[[ 16.2 -13.9  29.7   7.3   6.8   9.3  17.9]
 [ 11.5  21.2  27.6 -42.7   3.6 -17.6   7.7]
 [ 21.4  -8.8  19.2 -17.8 -23.7  20.6  36.9]] out -8.8

[[  9.5 -16.8  19.4  19.0  -2.6   0.8]
 [  4.1  50.6 -29.5 -42.2  27.4  32.8]
 [  6.5   9.2  19.4  25.9  -4.1 -38.9]] out 9.2

[[-41.6  -4.5 -26.8  11.9]
 [-13.9 -27.2 -17.0 -18.6]
 [-33.5  12.2 -51.2  21.0]] out 12.2

[[ -4.0 -41.9   0.9 -16.1  -6.2]
 [  5.0  12.0 -14.0 -12.0 -31.9]
 [  5.4  10.4 -14.9 -14.7 -31.6]] out 10.4

[[-22.7 -48.1  26.3   1.3   7.3  -1.3   0.9]
 [ 19.3  44.7 -25.2 -10.6  -1.3  -0.2  -0.8]
 [ -9.1 -21.6  12.9  10.9  -1.9   1.0   0.4]] out -21.6

[[ 13.3 -21.8  33.9  40.9]
 [-45.0  23.2 -34.6 -32.9]
 [ 13.8 -28.9   4.0   8.9]] out -28.9

[[-42.3  -6.2   5.1  16.0]
 [ 24.9  -6.4 -22.4  -7.4]
 [-21.4   5.5  27.7  14.0]] out 5.5
---
(985, 359, 163, 369, 977) => 977
(192, 197, 238, 43) => 43
(661, 396, 122, 762, 773) => 773
(3137, 8383, 3475, 6834) => 6834
(963, 66, 508, 240) => 240
(204, 56, 176, 102) => 102
---
-2.091	-0.653	0.854	1.645
1.161	1.143	-1.572	-2.048
--> 1.645, -2.091

70.9	129.6	-137.9	-13.7	-130.8	17.8 --> 129.6, -137.9

-1.00	4.32	11.52	-5.44	15.10	-19.38 --> 15.10, -19.38

1.752	-1.015	0.497	-0.854 --> 1.752, -1.015

-0.17	0.17	0.02	-0.02 --> 0.17, -0.17

-9.79	0.76	-0.37	-16.91	-6.79	-21.63
-7.59	-6.37	-6.26	-5.70	-4.98	13.76
--> 13.76, -21.63

6.934	16.964	11.556	14.629	15.699	-1.028
-3.061	10.950	-13.266	14.008	6.223	7.393
--> 16.964, -13.266

0.34	1.59	-1.77	0.51	-0.03 --> 1.59, -1.77
---
array([[ -5.712,  -5.900,  -6.138, -10.891],
       [ -7.474,  14.139,  -4.256,  -9.235],
       [ -3.146,   8.980,  -3.700, -15.220]]) result: 8.980

array([-0.17,  0.12,  0.16, -0.16, -0.13, -0.06]) result: -0.16

array([ -72.14,   46.29, -127.47,   22.37,  155.38,   -6.49,  -86.88]) result: 155.38

array([[-0.589, -1.339, -0.356, -1.938],
       [ 1.852, -0.464,  0.076,  0.928],
       [ 1.374,  0.063, -1.297, -0.903]]) result: 0.063

array([[-0.128,  1.269, -1.329, -0.592, -0.716, -0.894,  0.441],
       [ 0.486, -0.774, -0.723,  0.628,  0.154,  0.187,  0.524]]) result: 0.154

array([-1.33,  1.29,  1.02,  1.10]) result: 1.29

array([ 0.434, -0.009,  0.214, -0.518, -1.139,  1.239,  0.768]) result: -1.139
---
-13.312	12.863	1.557	4.597
6.442	-12.179	-5.048	-1.327
11.140	6.677	7.206	2.063
value -12.179

0.08	-0.03	0.13	0.24	0.20	0.11
0.12	0.18	0.11	0.13	0.15	-0.07
0.14	-0.23	0.13	0.07	0.13	0.09
value -0.07

0.14	0.17	0.18	-0.10	0.16	0.18 value 0.14

-126.1	-49.8	157.5	-153.0 value -126.1

180.96	-87.71	30.21	182.40	-182.72	-150.86	-17.14
-177.61	-126.93	44.85	107.81	66.94	-18.88	47.37
value -177.61

1.75	-1.13	1.47	0.38 value 0.38

64.4	38.8	-77.4	80.9	-118.6	182.2
-165.9	-2.2	-131.5	90.1	-30.9	-157.7
-191.1	-99.0	64.3	145.3	62.5	-58.7
value -165.9

-8.08	0.45	-10.75	12.46	-0.01	-3.77	19.36 value -8.08

42.46	-183.72	102.30	-141.64	66.06	77.28	63.69 value -141.64

2.76	18.26	-4.63	9.67	-10.05	-7.43	-8.08
-12.74	-11.10	7.95	8.41	8.10	6.18	15.88
-15.63	-9.55	9.40	14.98	13.90	1.00	19.40
value -12.74
---
[ 10.4   0.9  -0.3 -19.2   7.4   0.3  11.4]	11.4, -19.2

[-1.133  0.448 -0.380  0.864  1.639 -1.505 -1.210]	1.639, -1.505

[[ 0.02  0.21  0.07  0.04  0.08 -0.12  0.10]
 [ 0.10  0.12  0.13  0.06  0.08  0.14  0.09]]	0.21, -0.12

[[ 0.25  1.49  0.03  0.32]
 [-0.09 -1.79  0.21 -0.18]
 [ 0.04 -0.54  0.14  0.01]]	1.49, -1.79

[[  6.824  -6.095 -10.526  14.646   6.367 -16.891]
 [  7.348  -2.373  -6.230   2.754  -1.667 -15.640]]	14.646, -16.891

[[-14.40   2.52   9.19   8.68  -6.64   1.02]
 [ 17.28   3.18 -11.42  -5.17   8.33   0.39]
 [ -2.77 -12.74  11.07   5.42  -0.06  -7.62]]	17.28, -14.40

[ 14.806 -10.297  -0.601 -15.980 -18.849]	14.806, -18.849
---
[[74, 142, 110, 196, 81],
 [44, 181, 150, 166, 104]]
142

[77, 34, 15, 63]
34

[6358, 8087, 3102, 6396]
8087

[-820, -357, -182, 717, 106]
-357

[[880, 306, 134, 376, 678, 725],
 [460, 863, 453, 534, 831, 393],
 [525, 439, 873, 784, 622, 577]]
306

[189, 680, 796, 710]
680
---
[17.9, -32.8, 46.3, 27.0]
17.9
[-58.5, 44.4, -55.4, 48.0, -28.9, -48.7, -22.5]
-58.5
[-24.7, -17.7, 25.7, -21.9, -49.7, -57.1, 13.0]
-24.7
[46.1, -3.1, -12.8, 1.9, 15.7, 24.0]
46.1
[39.6, 31.3, 10.4, -7.2, -37.1, 53.7, 37.0]
39.6
[-1.0, -10.2, 0.7, -54.3, 7.2]
-1.0
[-1.0, 13.4, 12.6, 49.1, 17.7]
-1.0
[52.2, -31.6, 27.2, -23.0, -41.4]
52.2
